Below is a small trained network, with its code and all its weights. Each question gives an input and a class and asks what happens when units are switched off, that is, made to give their printed mean instead of their output.

import numpy as np


def w(rows, s, z=0):
    codes = np.array(rows[::2]) - 128.0
    scale = np.full(codes.shape[1], s)
    scale[-1] = z or s
    return codes * scale


def norm(h):
    return h / np.sqrt((h * h).mean(-1, keepdims=True) + 1e-5)


def f(y):
    return np.maximum(y, 0)


def log_softmax(a):
    a = a - a.max(-1, keepdims=True)
    return a - np.log(np.exp(a).sum(-1, keepdims=True))


def net(x, mask):
    res = np.array(x, float).reshape(1, 4) / 4 @ E
    u = 0
    for l in range(2):
        y = f(norm(res) @ A[l][:, :-1].T + A[l][:, -1])
        res = res + np.where(mask[u : u + 12], y, B[l][:, -1]) @ B[l][:, :-1]
        u += 12
    return log_softmax(norm(res)[-1] @ U[:, :-1].T + U[:, -1])


A, B = {}, {}
E = w([
[58,237,150,168,240,20,4],'x0',
[1,66,71,200,168,120,171],'x1',
[100,190,226,100,206,150,254],'x2',
[199,83,162,195,217,192,92],'x3',
],0.00077)
A[0] = w([
[150,83,131,129,92,137,168,71],'0.n0',
[95,145,169,104,214,155,229,87],'0.n1',
[115,168,172,74,213,132,214,37],'0.n2',
[127,129,130,127,130,127,129,121],'0.n3',
[196,191,231,8,84,198,29,18],'0.n4',
[48,243,48,39,23,68,193,21],'0.n5',
[183,179,200,28,86,167,69,98],'0.n6',
[127,130,128,128,127,130,130,124],'0.n7',
[71,194,139,165,197,76,46,253],'0.n8',
[168,62,131,135,70,142,199,36],'0.n9',
[178,27,103,179,89,182,189,114],'0.n10',
[138,99,66,172,81,116,74,203],'0.n11',
],0.0014,0.0023)
B[0] = w([
[133,125,95,106,115,167,141,134],'0.n0',
[122,149,208,149,46,125,154,152],'0.n1',
[95,145,223,161,93,149,174,137],'0.n2',
[133,132,128,128,131,127,131,128],'0.n3',
[252,183,52,160,130,19,233,145],'0.n4',
[116,41,191,14,80,25,169,151],'0.n5',
[177,147,74,163,135,56,209,160],'0.n6',
[127,127,128,127,129,127,128,128],'0.n7',
[167,129,108,37,76,190,190,254],'0.n8',
[145,120,73,77,95,205,151,137],'0.n9',
[115,218,91,42,125,167,119,178],'0.n10',
[118,172,228,103,94,124,196,209],'0.n11',
],0.0019,0.0025)
A[1] = w([
[15,94,92,165,121,152,185,186],'1.n0',
[151,112,62,118,61,109,76,185],'1.n1',
[198,115,154,173,161,204,124,166],'1.n2',
[159,158,138,57,88,128,228,191],'1.n3',
[167,69,150,217,213,201,82,88],'1.n4',
[102,203,164,110,159,70,88,178],'1.n5',
[204,105,152,189,205,178,66,96],'1.n6',
[133,97,71,174,58,130,4,55],'1.n7',
[125,104,82,162,65,112,49,3],'1.n8',
[78,202,126,121,188,89,37,63],'1.n9',
[82,197,126,137,212,84,51,9],'1.n10',
[20,76,57,226,165,117,153,54],'1.n11',
],0.0028,0.0014)
B[1] = w([
[207,157,145,105,126,116,91,185],'1.n0',
[102,146,171,136,208,141,182,178],'1.n1',
[78,145,102,103,91,79,123,171],'1.n2',
[102,110,107,167,167,129,65,252],'1.n3',
[78,122,117,74,89,63,119,149],'1.n4',
[149,48,107,143,83,177,168,173],'1.n5',
[88,120,107,95,94,73,154,151],'1.n6',
[98,153,205,146,180,142,178,147],'1.n7',
[109,143,185,139,156,138,135,137],'1.n8',
[138,85,101,123,114,198,138,152],'1.n9',
[136,82,91,113,95,211,130,144],'1.n10',
[254,187,120,123,126,83,131,147],'1.n11',
],0.0038,0.0041)
U = w([
[140,79,68,105,104,250,136,154],'0',
[246,180,112,127,138,71,133,157],'1',
[40,107,120,69,96,45,129,153],'2',
[78,154,237,160,179,167,163,151],'3',
[84,132,96,191,171,118,31,113],'4',
[100,111,129,242,96,106,83,2],'5',
[103,105,127,255,104,103,87,22],'6',
[104,118,129,213,105,113,88,26],'7',
],0.0094,0.0066)

Each question gives the input, the list of numbers given to net, and the class t.
The units are the neurons (one row each of A and B). Each row of codes is followed by its name. A weight is (code - 128) times the scale printed after its matrix; where a second scale follows, it is the last column's (A, B and U).
mask holds one flag per neuron, layer by layer. A switched-off neuron (its flag False) gives its mean, the last column of its row in B, instead of its output. The means were averaged over made-up inputs and are rounded, as every weight is.
A unit's drop is (log p(t) with every unit on - log p(t) with that unit switched off) / (log p(t) with every unit on - log p(t) with every unit switched off).
The circuit of an input: a set's keep is (log p(t) with only the set's units on - log p(t) with every unit switched off) / (log p(t) with every unit on - log p(t) with every unit switched off). Starting from the 12 units with the biggest drops (on a tie, the unit counted first), units are removed one at a time, each time the one whose removal leaves the highest keep (on an exact tie, the one counted first), for as long as the keep stays at least 0.8.
units of the circuit, in order: the units of the circuit, biggest drop first
top k neurons in layer l: the k neurons of layer l with the biggest drops, biggest first
drop when u is switched off: that unit's drop, to one decimal
input [6,2,-2,-6], class 0: units of the circuit, in order	[1.n5, 1.n9]
input [-6,7,3,-6], class 1: units of the circuit, in order	[1.n0, 0.n8, 1.n11]
input [0,4,-2,5], class 2: units of the circuit, in order	[1.n4]
input [-4,8,-7,-6], class 1: top 2 neurons in layer 1	[1.n11, 1.n0]
input [-5,2,-6,1], class 3: top 2 neurons in layer 1	[1.n1, 1.n7]
input [8,-5,7,4], class 0: units of the circuit, in order	[1.n5, 1.n10, 1.n9]
input [-1,2,5,5], class 2: units of the circuit, in order	[1.n2, 0.n11, 1.n4, 1.n1]
input [4,-3,1,3], class 0: top 2 neurons in layer 1	[1.n5, 1.n0]
input [-3,-6,-8,1], class 3: units of the circuit, in order	[1.n1, 1.n7, 0.n8]
input [1,-6,2,8], class 2: top 2 neurons in layer 1	[1.n6, 1.n2]
input [-1,-7,-7,8], class 2: top 2 neurons in layer 1	[1.n6, 1.n2]
input [3,-3,-8,7], class 3: top 2 neurons in layer 1	[1.n7, 1.n1]
input [7,0,-8,2], class 3: top 2 neurons in layer 0	[0.n8, 0.n10]
input [2,-1,-5,4], class 3: units of the circuit, in order	[1.n7]
input [7,8,-2,-5], class 1: top 3 neurons in layer 1	[1.n11, 1.n0, 1.n3]
input [8,7,5,8], class 0: top 2 neurons in layer 1	[1.n10, 1.n9]
input [3,-7,1,8], class 2: top 2 neurons in layer 1	[1.n6, 1.n2]
input [3,5,-6,6], class 2: drop when 1.n6 is switched off	0.2
input [5,-4,3,1], class 0: drop when 1.n5 is switched off	0.2
input [-2,0,-1,6], class 2: drop when 1.n8 is switched off	0.0
input [-6,-4,0,8], class 2: top neuron in layer 0	[0.n8]
